Below are the code and all the weights of a small trained network. Each question names an input and a class and asks about switching units off, where a switched-off unit gives its printed mean instead of its output.

import numpy as np


def w(rows, s, z=0):
    codes = np.array(rows[::2]) - 128.0
    scale = np.full(codes.shape[1], s)
    scale[-1] = z or s
    return codes * scale


def norm(h):
    return h / np.sqrt((h * h).mean(-1, keepdims=True) + 1e-5)


def f(y):
    return y / 2 * (1 + np.tanh(0.7978845608 * (y + 0.044715 * y**3)))


def log_softmax(a):
    a = a - a.max(-1, keepdims=True)
    return a - np.log(np.exp(a).sum(-1, keepdims=True))


def net(x, mask):
    res = np.array(x, float).reshape(1, 8) / 4 @ E
    u = 0
    for l in range(3):
        y = f(norm(res) @ A[l][:, :-1].T + A[l][:, -1])
        res = res + np.where(mask[u : u + 12], y, B[l][:, -1]) @ B[l][:, :-1]
        u += 12
    return log_softmax(norm(res)[-1] @ U[:, :-1].T + U[:, -1])


A, B = {}, {}
E = w([
[115,104,114,143,114],'x0',
[132,132,127,125,133],'x1',
[128,121,111,134,132],'x2',
[227,23,174,143,169],'x3',
[177,213,113,254,98],'x4',
[129,122,116,132,132],'x5',
[126,122,124,131,126],'x6',
[206,138,66,76,12],'x7',
],0.01)
A[0] = w([
[224,84,134,120,113,2],'0.n0',
[236,50,180,159,145,251],'0.n1',
[124,161,119,169,153,13],'0.n2',
[205,38,212,168,177,128],'0.n3',
[128,134,154,83,110,92],'0.n4',
[201,161,120,179,75,3],'0.n5',
[115,138,158,109,176,132],'0.n6',
[112,167,148,250,185,53],'0.n7',
[182,178,130,230,119,250],'0.n8',
[53,100,161,144,223,162],'0.n9',
[146,104,77,64,113,111],'0.n10',
[182,84,174,155,133,213],'0.n11',
],0.015,0.0027)
B[0] = w([
[58,77,115,155,28,192],'0.n0',
[126,3,85,147,86,251],'0.n1',
[153,155,176,109,142,140],'0.n2',
[228,227,142,75,248,237],'0.n3',
[101,98,125,109,139,144],'0.n4',
[99,179,52,141,112,193],'0.n5',
[98,113,117,157,129,156],'0.n6',
[150,90,235,110,105,198],'0.n7',
[164,112,138,216,121,228],'0.n8',
[69,123,57,172,133,220],'0.n9',
[121,131,196,79,148,184],'0.n10',
[149,77,86,144,128,192],'0.n11',
],0.027,0.011)
A[1] = w([
[95,204,176,144,131,70],'1.n0',
[93,128,90,145,159,89],'1.n1',
[106,152,250,116,74,2],'1.n2',
[123,89,184,105,174,76],'1.n3',
[178,179,154,170,101,7],'1.n4',
[155,128,79,175,126,142],'1.n5',
[195,185,32,137,93,61],'1.n6',
[169,112,170,4,52,160],'1.n7',
[129,156,138,174,78,147],'1.n8',
[180,108,92,110,121,50],'1.n9',
[94,128,116,158,136,139],'1.n10',
[12,167,97,110,113,79],'1.n11',
],0.02,0.0039)
B[1] = w([
[88,28,137,179,86,160],'1.n0',
[96,91,156,86,132,182],'1.n1',
[34,102,205,250,122,207],'1.n2',
[123,148,46,173,64,186],'1.n3',
[79,153,139,73,163,179],'1.n4',
[74,143,180,115,109,235],'1.n5',
[80,177,52,199,94,204],'1.n6',
[247,242,120,118,71,254],'1.n7',
[102,143,58,157,151,201],'1.n8',
[42,76,187,117,106,178],'1.n9',
[132,112,172,94,125,173],'1.n10',
[139,154,247,100,131,235],'1.n11',
],0.025,0.0083)
A[2] = w([
[139,38,180,98,117,183],'2.n0',
[222,140,170,138,136,7],'2.n1',
[67,109,73,91,189,65],'2.n2',
[209,163,135,183,99,39],'2.n3',
[136,107,159,80,139,63],'2.n4',
[198,131,125,54,70,90],'2.n5',
[89,88,199,130,153,157],'2.n6',
[182,177,63,127,101,119],'2.n7',
[106,142,154,115,144,75],'2.n8',
[133,139,66,76,202,57],'2.n9',
[114,254,128,127,150,70],'2.n10',
[119,150,135,125,103,33],'2.n11',
],0.024,0.0022)
B[2] = w([
[131,224,128,98,156,252],'2.n0',
[233,124,96,148,152,216],'2.n1',
[80,194,99,89,172,199],'2.n2',
[164,103,73,52,148,244],'2.n3',
[78,110,105,116,150,158],'2.n4',
[93,110,112,52,41,234],'2.n5',
[174,56,149,92,149,254],'2.n6',
[55,33,154,114,147,212],'2.n7',
[142,103,145,102,114,155],'2.n8',
[65,142,38,140,134,172],'2.n9',
[135,252,224,195,158,211],'2.n10',
[116,139,116,154,152,150],'2.n11',
],0.033,0.0092)
U = w([
[94,121,250,44,205,71],'0',
[103,53,232,235,159,118],'1',
[58,164,30,96,227,152],'2',
[244,61,99,157,211,98],'3',
[180,246,209,101,77,107],'4',
[46,247,145,229,129,101],'5',
[144,105,68,44,50,251],'6',
[103,67,30,227,47,93],'7',
],0.019,0.0024)

Each question gives the input, the list of numbers given to net, and the class t.
The units are the neurons (one row each of A and B). Each row of codes is followed by its name. A weight is (code - 128) times the scale printed after its matrix; where a second scale follows, it is the last column's (A, B and U).
mask holds one flag per neuron, layer by layer. A switched-off neuron (its flag False) gives its mean, the last column of its row in B, instead of its output. The means were averaged over made-up inputs and are rounded, as every weight is.
A unit's drop is (log p(t) with every unit on - log p(t) with that unit switched off) / (log p(t) with every unit on - log p(t) with every unit switched off).
The circuit of an input: a set's keep is (log p(t) with only the set's units on - log p(t) with every unit switched off) / (log p(t) with every unit on - log p(t) with every unit switched off). Starting from the 12 units with the biggest drops (on a tie, the unit counted first), units are removed one at a time, each time the one whose removal leaves the highest keep (on an exact tie, the one counted first), for as long as the keep stays at least 0.8.
units of the circuit, in order: the units of the circuit, biggest drop first
k most important neurons: the k neurons with the biggest drops, biggest first
k most important neurons of layer l: the k neurons of layer l with the biggest drops, biggest first
input [6,-6,7,-1,0,-8,1,1], class 4: units of the circuit, in order : 0.n9
input [4,-3,5,0,-8,-7,5,4], class 4: units of the circuit, in order : 1.n7, 0.n10
input [5,5,3,0,5,3,-4,-4], class 1: 2 most important neurons of layer 1 : 1.n2, 1.n7
input [-3,-2,-1,-2,-1,4,5,4], class 4: 2 most important neurons : 1.n7, 0.n1
input [-3,-2,1,4,-1,-3,-3,1], class 6: 3 most important neurons : 0.n9, 0.n0, 0.n8
input [0,4,8,-4,0,-7,0,-7], class 0: 3 most important neurons of layer 0 : 0.n9, 0.n8, 0.n10
input [-8,-4,7,-6,-6,2,-1,7], class 4: 3 most important neurons : 0.n1, 2.n10, 1.n7
input [-7,8,-4,-8,0,3,-7,-5], class 0: 2 most important neurons : 0.n9, 0.n10
input [-2,2,-1,-3,-7,-6,4,8], class 4: 3 most important neurons : 0.n1, 1.n7, 2.n10
input [7,0,6,3,4,6,-7,-1], class 3: 2 most important neurons of layer 0 : 0.n7, 0.n8
input [7,3,4,3,1,-8,3,-5], class 3: 2 most important neurons of layer 0 : 0.n7, 0.n3
input [-2,-4,-4,2,-7,1,4,0], class 2: 2 most important neurons : 0.n7, 0.n9
input [7,1,0,0,4,4,6,-6], class 1: 3 most important neurons : 1.n2, 1.n7, 0.n1
input [6,6,1,-7,-6,0,5,4], class 4: most important neuron of layer 0 : 0.n1
input [1,2,3,1,7,4,0,1], class 7: 4 most important neurons of layer 0 : 0.n3, 0.n5, 0.n8, 0.n7
input [6,6,-4,-5,-5,-5,4,-1], class 0: 2 most important neurons : 1.n11, 1.n7
input [-1,3,8,0,4,-4,1,-1], class 1: 3 most important neurons : 0.n7, 1.n2, 0.n3
input [5,-4,-3,-3,-4,5,1,2], class 4: 4 most important neurons : 0.n1, 1.n7, 2.n10, 0.n8
input [3,-8,6,-6,-8,2,-7,7], class 4: 2 most important neurons : 0.n1, 2.n10
input [3,-7,-1,0,7,6,0,-1], class 1: units of the circuit, in order : 0.n7
input [-4,8,6,7,-4,1,-8,0], class 2: 2 most important neurons of layer 0 : 0.n7, 0.n3
input [-6,3,6,1,6,-3,4,-5], class 3: 2 most important neurons of layer 0 : 0.n7, 0.n0
